In the rows, 128 means zero.
Each name stands for a flat space through zero: a line, a plane or more. A row that begins with a name and a colon came from that space; any other row is followed by the name of the space it lies nearest, among the names in its block.
kozoreg: | 156 | 144 | 106 | 168 | 130 | 106 | 104 | 102 | 163 | 142 | 108 | 116 | 151 | 133 | 121 | 134 |  94 | 124 | 142 |  80 | 127 | 135 | 148 | 143 |  80 | 125 | 110 |
nalkivu: | 109 | 122 | 170 | 110 | 130 | 143 | 115 | 117 | 119 | 114 |  82 | 132 | 145 | 154 | 161 | 158 | 121 | 139 | 103 | 137 | 135 | 139 | 120 | 111 | 162 | 112 | 154 |
dotulated: | 117 | 125 | 105 | 145 | 171 | 135 | 121 | 111 | 101 | 112 | 159 | 157 | 131 | 151 | 159 | 103 | 144 | 123 | 111 | 128 | 134 | 117 | 125 |  91 | 191 | 116 | 130 |
dotulated: | 151 | 152 |  97 | 150 | 142 | 113 | 154 | 122 | 127 | 153 | 141 | 136 | 122 | 130 | 136 | 128 | 136 | 126 | 135 | 119 | 128 | 131 | 124 | 141 | 136 | 127 | 103 |
nalkivu: | 115 | 153 | 147 |  99 | 142 | 161 | 171 | 155 |  98 | 158 | 180 | 122 | 104 | 101 |  82 | 114 | 140 | 105 | 114 | 168 | 131 | 111 | 118 | 118 | 121 | 156 | 136 |
dotulated: | 142 | 128 |  75 | 146 | 136 | 102 | 161 | 146 | 107 | 141 | 161 | 141 | 115 | 113 | 101 | 100 | 150 | 109 | 149 | 112 | 110 | 108 | 121 | 141 | 129 | 139 |  89 |
rokedzavu: | 135 | 124 | 110 | 113 | 139 | 115 | 132 | 140 | 117 | 135 | 148 | 119 | 122 | 122 | 126 | 115 | 154 | 141 | 143 | 127 | 110 | 107 | 129 | 146 | 166 | 123 | 110 |
dotulated: | 131 | 117 | 111 | 137 | 108 | 115 | 156 | 133 | 118 | 115 | 110 | 158 | 113 | 137 | 164 | 139 | 149 | 135 | 129 | 141 | 133 | 149 | 106 | 131 | 152 | 119 | 122 |
nalkivu: | 145 | 142 | 140 | 157 | 136 | 104 | 155 | 134 | 126 | 130 | 112 | 126 | 132 | 158 | 149 | 138 | 138 | 132 | 122 | 102 | 122 | 124 | 111 | 142 | 154 | 120 | 106 |
nalkivu: | 121 | 129 | 116 | 149 | 134 | 119 | 143 | 134 | 130 | 122 | 160 | 117 | 102 | 127 | 129 | 102 | 148 | 139 | 134 | 123 | 112 | 100 | 121 | 126 | 156 | 140 | 126 |
vavovrur: | 132 | 120 | 119 | 134 | 126 | 124 | 120 | 125 | 133 | 120 | 124 | 137 | 133 | 128 | 133 | 126 | 127 | 125 | 131 | 125 | 133 | 139 | 132 | 130 | 116 | 122 | 119 |
variloba: | 135 | 142 |  53 | 117 | 135 | 143 | 120 | 111 | 122 | 165 | 187 | 142 | 114 |  81 |  89 | 100 | 114 | 111 | 153 | 144 | 132 | 121 | 152 | 114 |  99 | 150 | 139 |
kozoreg: | 107 | 122 | 132 | 109 | 143 | 132 | 151 | 148 | 119 | 133 | 142 | 111 | 107 | 104 | 109 | 117 | 166 | 133 | 130 | 151 | 106 | 109 | 121 | 151 | 143 | 133 | 100 |
vavovrur: | 140 | 136 | 190 | 152 | 121 | 121 | 165 | 163 | 138 | 111 | 137 | 113 | 119 | 153 | 131 | 128 | 144 | 124 | 109 | 124 | 137 | 133 | 107 | 143 | 113 | 130 | 107 |
variloba: | 109 | 121 | 128 | 129 | 136 | 147 | 151 | 143 | 107 | 125 | 140 | 149 | 124 | 107 |  88 | 115 | 130 |  85 | 113 | 146 | 135 | 136 | 121 | 115 |  79 | 142 | 110 |
nalkivu: | 128 | 154 |  94 | 156 | 153 | 147 | 131 |  92 | 144 | 149 | 140 | 145 | 124 | 113 | 133 | 128 | 114 | 114 | 120 | 141 | 147 | 153 | 139 | 118 |  93 | 131 | 120 |
rokedzavu: | 107 | 143 | 118 | 153 | 179 | 133 |  98 |  85 | 145 | 135 | 127 | 103 | 134 | 138 | 147 | 119 | 126 | 150 | 121 | 108 | 109 |  99 | 143 | 119 | 170 | 123 | 129 |
vavovrur: | 160 | 156 | 117 | 155 | 156 | 108 | 139 | 127 | 137 | 156 | 141 | 114 | 143 | 134 | 110 | 123 | 125 | 115 | 133 |  93 | 123 | 120 | 136 | 153 | 108 | 126 |  84 |
kozoreg: | 118 | 133 | 117 | 139 | 120 | 121 | 116 | 108 | 126 | 138 |  89 | 123 | 140 | 132 | 119 | 142 |  97 | 127 | 132 |  99 | 113 | 112 | 128 | 114 | 127 | 137 | 153 |
rokedzavu: | 122 | 113 | 136 | 104 |  92 | 140 | 140 | 146 | 112 | 119 | 117 | 151 | 124 | 117 | 116 | 139 | 120 | 111 | 125 | 152 | 142 | 150 | 117 | 116 | 100 | 135 | 149 |
rokedzavu: | 125 | 127 | 138 | 135 | 137 | 119 | 139 | 136 | 116 | 117 | 140 | 124 | 120 | 150 | 149 | 119 | 147 | 142 | 122 | 122 | 119 | 107 | 115 | 122 | 183 | 125 | 132 |
kozoreg: | 132 | 147 | 125 | 153 | 139 | 113 | 127 | 116 | 151 | 152 | 106 |  96 | 137 | 119 |  97 | 133 | 110 | 124 | 137 |  92 | 107 | 111 | 138 | 151 |  90 | 138 | 106 |
dotulated: | 104 | 135 |  88 | 165 | 110 | 115 | 144 | 117 | 134 | 138 | 132 | 113 |  94 | 108 | 102 | 108 | 116 | 134 | 148 | 105 |  94 |  83 | 119 | 112 | 129 | 168 | 157 |
rokedzavu: | 123 | 125 | 131 |  91 | 103 | 155 | 162 | 139 | 125 | 134 | 121 | 156 | 103 |  99 | 144 | 155 | 149 | 127 | 122 | 200 | 155 | 184 | 116 | 143 | 101 | 123 | 124 |
dotulated: | 147 | 112 | 122 | 107 |  86 | 106 | 142 | 148 |  95 | 120 |  95 | 160 | 137 | 151 | 151 | 152 | 125 | 129 | 136 | 123 | 132 | 140 | 107 | 122 | 164 | 118 | 149 |
variloba: | 122 | 121 | 117 | 158 | 182 | 129 |  88 |  81 | 162 | 108 | 108 | 130 | 147 | 146 | 187 | 131 | 146 | 149 | 116 | 124 | 136 | 154 | 147 | 141 | 148 |  87 |  85 |
vavovrur: | 124 | 146 | 139 | 146 | 160 | 115 | 148 | 119 | 136 | 148 |  88 | 106 | 136 | 132 | 129 | 148 | 142 | 133 | 121 | 111 | 106 | 121 | 122 | 162 | 133 | 118 |  82 |
nalkivu: | 141 | 150 | 143 | 160 | 170 | 152 | 108 |  90 | 180 | 117 | 161 | 127 | 122 | 147 | 199 | 127 | 143 | 156 | 105 | 157 | 169 | 173 | 146 | 132 | 134 | 100 | 111 |
kozoreg: | 185 | 176 | 107 | 194 |  93 | 109 | 163 | 116 | 147 | 153 | 133 | 156 | 128 | 154 | 137 | 143 |  76 | 105 | 129 |  93 | 165 | 161 | 118 | 111 |  71 | 147 | 149 |
nalkivu: | 133 | 126 | 104 | 157 | 117 |  94 | 137 | 119 | 118 | 131 |  71 | 140 | 145 | 146 | 130 | 146 | 112 | 120 | 136 |  82 | 109 | 120 | 115 | 130 | 132 | 126 | 119 |
rokedzavu: | 136 | 108 | 124 | 119 | 104 | 106 | 125 | 156 | 103 | 116 | 131 | 131 | 137 | 135 | 100 | 114 | 122 | 116 | 142 | 100 | 114 | 102 | 122 | 120 | 135 | 136 | 138 |
vavovrur: |  90 | 113 | 142 |  92 | 128 | 132 | 112 | 122 | 115 | 125 |  94 | 104 | 123 | 127 | 140 | 141 | 139 | 163 | 130 | 134 |  94 |  93 | 123 | 125 | 199 | 126 | 160 |
kozoreg: | 136 | 124 | 178 | 117 | 132 | 136 | 108 | 140 | 142 | 111 | 138 | 111 | 142 | 144 | 134 | 127 | 128 | 134 | 115 | 130 | 142 | 135 | 136 | 133 | 121 | 116 | 126 |
dotulated: | 152 | 135 | 167 | 113 |  96 | 125 | 138 | 159 | 125 | 127 | 144 | 118 | 128 | 142 | 120 | 132 | 118 | 129 | 128 | 126 | 140 | 127 | 121 | 129 | 123 | 136 | 151 |
dotulated: | 161 | 134 | 112 | 128 | 127 | 109 | 158 | 155 | 112 | 139 | 155 | 140 | 127 | 129 | 117 | 119 | 145 | 113 | 138 | 123 | 132 | 132 | 121 | 148 | 125 | 125 |  93 |
vavovrur: |  97 | 120 | 133 |  96 | 120 | 135 | 121 | 116 | 118 | 130 |  89 | 118 | 120 | 125 | 149 | 150 | 135 | 160 | 130 | 145 | 107 | 113 | 120 | 124 | 185 | 126 | 161 |
rokedzavu: | 139 | 132 | 132 | 129 | 132 | 119 | 136 | 134 | 139 | 133 | 129 | 118 | 125 | 127 | 133 | 132 | 142 | 136 | 133 | 129 | 126 | 133 | 129 | 153 | 127 | 121 | 104 |
variloba: | 142 | 111 | 111 |  98 | 126 | 140 |  90 | 126 | 157 | 122 | 165 | 124 | 126 |  99 | 130 | 114 | 139 | 141 | 147 | 158 | 146 | 155 | 159 | 151 |  97 | 114 | 112 |
variloba: | 138 | 140 | 127 | 137 | 145 | 135 |  95 | 109 | 153 | 136 | 145 | 111 | 141 | 124 | 119 | 120 | 108 | 128 | 130 | 115 | 135 | 128 | 153 | 128 | 100 | 127 | 128 |
rokedzavu: | 142 | 134 | 134 | 171 | 130 |  99 | 132 | 116 | 161 | 125 |  82 | 114 | 139 | 145 | 148 | 147 | 127 | 138 | 130 |  93 | 120 | 141 | 126 | 160 | 108 | 115 |  90 |
rokedzavu: | 141 | 136 |  66 | 145 | 132 | 116 | 146 | 103 | 138 | 149 | 108 | 156 | 120 | 110 | 152 | 144 | 139 | 129 | 143 | 138 | 132 | 163 | 129 | 151 | 114 | 116 |  93 |
vavovrur: | 118 | 134 | 157 | 122 | 142 | 131 | 139 | 142 | 101 | 129 | 127 | 121 | 136 | 145 | 115 | 126 | 129 | 118 | 112 | 117 | 118 | 102 | 116 | 114 | 157 | 133 | 136 |
vavovrur: | 129 | 132 | 118 | 133 | 113 | 148 | 147 | 123 | 120 | 127 | 131 | 169 | 121 | 122 | 136 | 137 | 116 | 104 | 115 | 158 | 161 | 169 | 119 | 105 |  93 | 132 | 141 |
nalkivu: | 130 | 127 | 105 | 153 | 136 | 115 | 132 | 127 | 144 | 129 | 140 | 119 | 118 | 114 | 114 | 110 | 137 | 126 | 140 | 115 | 116 | 120 | 133 | 144 | 106 | 134 |  99 |
variloba: | 116 | 108 | 158 | 111 |  99 | 133 | 164 | 165 | 104 | 107 | 119 | 146 | 114 | 128 | 123 | 133 | 147 | 114 | 116 | 155 | 134 | 141 | 101 | 125 | 122 | 133 | 129 |
dotulated: | 130 | 110 | 179 | 114 | 118 | 142 | 136 | 161 | 130 |  94 | 155 | 132 | 120 | 138 | 141 | 119 | 153 | 127 | 110 | 160 | 153 | 151 | 120 | 131 | 120 | 118 | 120 |
variloba: | 121 | 122 | 144 | 113 |  83 | 123 | 172 | 166 | 141 | 130 | 135 | 106 |  82 |  97 | 111 | 129 | 156 | 146 | 145 | 158 | 113 | 125 | 110 | 163 | 109 | 150 | 124 |
kozoreg: | 110 | 118 | 151 | 114 | 116 | 123 | 144 | 149 | 120 | 121 | 117 | 110 | 113 | 126 | 122 | 130 | 146 | 141 | 129 | 133 | 107 | 106 | 114 | 138 | 153 | 135 | 132 |
vavovrur: | 144 | 134 | 115 | 129 | 123 | 125 | 127 | 127 | 124 | 134 | 137 | 140 | 132 | 132 | 130 | 128 | 118 | 123 | 132 | 124 | 137 | 134 | 130 | 122 | 126 | 128 | 135 |
dotulated: | 120 | 108 | 142 |  98 | 127 | 134 |  95 | 131 | 104 | 113 | 117 | 135 | 154 | 140 | 123 | 129 | 114 | 122 | 123 | 122 | 129 | 119 | 134 | 105 | 149 | 119 | 153 |
kozoreg: |  94 | 120 | 160 | 100 | 128 | 158 | 144 | 130 | 103 | 120 |  97 | 147 | 126 | 126 | 136 | 151 | 134 | 118 | 100 | 169 | 137 | 147 | 111 | 110 | 136 | 125 | 144 |
nalkivu: | 122 | 124 |  46 | 165 | 107 | 101 | 137 | 114 | 110 | 132 | 142 | 149 | 104 | 121 | 119 | 100 | 115 | 127 | 157 |  95 | 102 |  88 | 119 |  95 | 159 | 157 | 162 |
variloba: | 129 | 130 | 119 | 134 | 137 | 139 | 114 | 113 | 136 | 124 | 142 | 137 | 130 | 128 | 139 | 122 | 122 | 127 | 124 | 135 | 142 | 140 | 137 | 116 | 122 | 124 | 134 |
variloba: | 139 | 118 | 119 |  86 |  99 | 129 | 134 | 160 | 103 | 138 | 151 | 135 | 126 | 106 |  89 | 121 | 125 | 113 | 145 | 141 | 128 | 122 | 129 | 129 | 113 | 141 | 140 |
kozoreg: | 130 | 134 | 199 | 109 | 126 | 145 | 109 | 146 | 125 | 115 | 148 | 104 | 141 | 157 | 124 | 126 | 111 | 132 | 107 | 124 | 140 | 111 | 130 | 106 | 145 | 131 | 168 |
rokedzavu: | 146 | 117 | 175 | 103 |  83 | 132 | 155 | 181 | 110 | 111 | 150 | 139 | 122 | 135 | 109 | 127 | 129 | 109 | 121 | 147 | 151 | 143 | 110 | 124 | 101 | 138 | 143 |
nalkivu: | 118 | 119 | 203 |  80 | 123 | 136 | 141 | 166 | 104 | 126 |  89 | 108 | 149 | 136 | 104 | 156 | 136 | 119 | 109 | 137 | 120 | 125 | 115 | 147 | 128 | 120 | 118 |
variloba: | 124 | 140 | 127 | 141 | 126 | 116 | 148 | 129 | 120 | 140 | 111 | 119 | 122 | 134 | 123 | 135 | 126 | 131 | 129 | 110 | 110 | 107 | 115 | 129 | 147 | 139 | 134 |
vavovrur: | 119 | 143 | 142 | 115 | 147 | 128 | 129 | 133 | 121 | 148 | 137 |  93 | 126 | 125 | 107 | 122 | 133 | 140 | 131 | 117 | 102 |  86 | 130 | 135 | 161 | 138 | 134 |
kozoreg: |  91 | 117 | 102 | 117 | 133 | 129 | 158 | 126 | 111 | 139 |  92 | 133 | 109 |  96 | 116 | 138 | 154 | 127 | 133 | 150 |  99 | 122 | 113 | 145 | 135 | 133 | 105 |
| 141 | 139 |  81 | 120 | 134 | 136 | 141 | 115 | 130 | 153 | 146 | 151 | 117 | 101 | 133 | 131 | 137 | 123 | 139 | 158 | 142 | 157 | 136 | 140 | 110 | 124 | 109 |	rokedzavu
| 117 | 130 | 141 | 133 | 106 | 132 | 160 | 146 | 139 | 128 | 135 | 117 |  97 | 109 | 115 | 126 | 141 | 131 | 130 | 148 | 124 | 129 | 115 | 140 | 104 | 147 | 127 |	variloba
| 119 | 109 | 205 |  90 | 127 | 155 |  88 | 139 | 123 |  90 | 127 | 122 | 152 | 160 | 150 | 135 | 121 | 137 |  99 | 145 | 152 | 137 | 133 | 103 | 152 | 109 | 164 |	kozoreg
| 153 | 160 |  91 | 135 | 151 | 115 | 135 | 107 | 114 | 171 | 117 | 136 | 149 | 134 | 125 | 143 | 111 | 118 | 135 | 103 | 124 | 125 | 133 | 133 | 140 | 123 | 115 |	vavovrur
| 138 | 135 | 115 | 132 | 123 | 126 | 124 | 125 | 154 | 138 | 148 | 112 | 114 | 109 | 123 | 121 | 131 | 140 | 143 | 133 | 127 | 131 | 140 | 147 | 106 | 133 | 120 |	vavovrur
| 156 | 168 | 141 | 127 | 160 | 156 | 133 | 120 | 162 | 159 | 186 | 112 | 121 | 111 | 128 | 124 | 134 | 128 | 119 | 161 | 161 | 159 | 150 | 151 |  85 | 124 | 100 |	rokedzavu
| 142 | 171 | 116 | 148 | 141 | 128 | 125 |  88 | 146 | 166 | 106 | 118 | 135 | 141 | 153 | 155 | 100 | 145 | 127 | 111 | 130 | 131 | 134 | 126 | 143 | 128 | 148 |	dotulated
| 132 | 156 | 151 | 131 | 155 | 156 | 136 | 110 | 135 | 138 | 142 | 137 | 127 | 143 | 163 | 142 | 129 | 131 | 100 | 157 | 159 | 156 | 127 | 116 | 139 | 117 | 134 |	nalkivu
| 109 | 138 | 132 | 119 | 136 | 152 | 129 | 109 | 115 | 139 | 108 | 142 | 134 | 125 | 128 | 145 | 111 | 116 | 111 | 144 | 137 | 138 | 125 | 105 | 125 | 131 | 150 |	nalkivu
| 130 | 115 | 158 | 117 | 108 | 122 | 123 | 155 | 117 | 113 | 132 | 119 | 136 | 138 | 104 | 120 | 119 | 119 | 128 | 112 | 124 | 110 | 124 | 120 | 122 | 136 | 143 |	rokedzavu
|  96 | 132 | 174 | 117 | 128 | 161 | 157 | 148 | 107 | 120 | 145 | 129 | 110 | 124 | 107 | 122 | 132 | 110 |  98 | 160 | 136 | 120 | 109 | 100 | 123 | 149 | 153 |	vavovrur
| 142 | 130 |  78 | 154 | 101 |  98 | 181 | 127 | 128 | 138 |  95 | 158 | 102 | 123 | 162 | 150 | 152 | 137 | 146 | 134 | 122 | 156 | 102 | 156 | 136 | 124 |  99 |	dotulated
| 132 | 113 | 172 | 111 |  84 | 132 | 183 | 177 | 111 |  97 | 144 | 152 |  92 | 145 | 166 | 136 | 168 | 138 | 114 | 177 | 152 | 156 |  89 | 129 | 157 | 126 | 140 |	kozoreg
| 100 | 145 | 171 | 101 | 158 | 172 | 127 | 123 | 106 | 142 | 131 | 124 | 140 | 125 | 105 | 136 | 114 | 107 |  93 | 154 | 139 | 123 | 129 |  99 | 124 | 136 | 151 |	kozoreg
| 114 | 134 | 125 | 135 | 163 | 126 | 101 | 103 | 148 | 137 | 118 |  95 | 136 | 125 | 131 | 125 | 132 | 149 | 131 | 111 | 105 | 105 | 145 | 142 | 148 | 121 | 114 |	rokedzavu
| 136 | 126 | 149 | 138 | 111 | 119 | 132 | 131 | 153 | 125 |  89 | 119 | 136 | 127 | 127 | 150 | 121 | 127 | 128 | 121 | 131 | 152 | 127 | 155 |  81 | 122 | 106 |	rokedzavu
| 121 | 103 | 147 | 102 | 129 | 132 |  86 | 131 | 125 | 100 | 134 | 121 | 142 | 142 | 143 | 119 | 131 | 145 | 128 | 128 | 128 | 118 | 139 | 117 | 164 | 113 | 147 |	kozoreg
| 114 | 103 | 145 | 124 |  77 |  87 | 139 | 158 | 123 | 108 |  94 |  94 | 107 | 141 | 129 | 130 | 140 | 167 | 153 |  95 |  78 |  74 | 104 | 140 | 189 | 144 | 160 |	kozoreg
| 159 | 124 | 173 | 116 | 104 | 112 | 143 | 178 | 129 | 120 | 150 | 109 | 132 | 138 | 104 | 121 | 136 | 121 | 133 | 116 | 132 | 124 | 123 | 153 | 105 | 130 | 111 |	rokedzavu
| 147 | 132 | 134 | 146 | 130 | 120 | 139 | 136 | 124 | 123 | 131 | 142 | 139 | 145 | 129 | 127 | 124 | 110 | 121 | 115 | 142 | 141 | 123 | 127 | 112 | 123 | 112 |	vavovrur
| 129 | 126 |  86 | 134 | 154 | 122 | 115 | 113 | 138 | 140 | 137 | 125 | 131 | 105 | 116 | 115 | 138 | 126 | 143 | 123 | 116 | 125 | 145 | 147 | 115 | 122 |  91 |	kozoreg
| 146 | 128 | 181 |  71 | 121 | 154 | 111 | 145 | 128 | 132 | 123 | 127 | 155 | 128 | 126 | 155 | 120 | 121 | 114 | 161 | 161 | 168 | 141 | 141 |  97 | 108 | 128 |	nalkivu
| 125 | 109 | 157 | 144 | 118 | 120 | 135 | 140 | 140 |  96 | 104 | 133 | 128 | 144 | 149 | 135 | 143 | 130 | 117 | 129 | 135 | 149 | 116 | 139 | 116 | 115 | 107 |	vavovrur
|  82 | 104 |  91 | 158 |  99 | 118 | 142 | 126 | 120 | 105 | 124 | 132 |  87 | 112 | 116 | 102 | 132 | 135 | 142 | 120 |  94 |  88 | 108 |  98 | 147 | 163 | 165 |	dotulated
| 159 | 146 | 119 | 117 | 112 | 117 | 159 | 153 | 102 | 152 | 154 | 139 | 126 | 131 | 110 | 127 | 124 | 113 | 137 | 123 | 133 | 122 | 118 | 127 | 133 | 139 | 134 |	nalkivu
| 104 | 139 |  83 | 170 | 151 | 126 | 160 |  95 | 135 | 132 | 119 | 144 |  94 | 123 | 170 | 128 | 155 | 145 | 124 | 143 | 118 | 132 | 112 | 126 | 165 | 129 | 115 |	variloba
| 144 | 134 |  88 | 139 | 116 | 125 | 134 | 103 | 136 | 139 | 100 | 164 | 132 | 124 | 158 | 154 | 118 | 124 | 133 | 139 | 149 | 175 | 128 | 132 | 105 | 115 | 120 |	vavovrur
| 135 | 113 | 110 | 101 | 113 | 148 | 112 | 132 | 131 | 117 | 169 | 152 | 117 | 108 | 136 | 115 | 133 | 127 | 135 | 169 | 157 | 159 | 141 | 119 | 110 | 124 | 140 |	variloba
| 106 | 114 | 111 | 106 | 130 | 134 |  81 | 105 | 144 | 141 |  88 | 106 | 151 |  92 |  85 | 137 | 101 | 124 | 145 | 116 | 106 | 120 | 157 | 140 |  78 | 131 | 126 |	rokedzavu
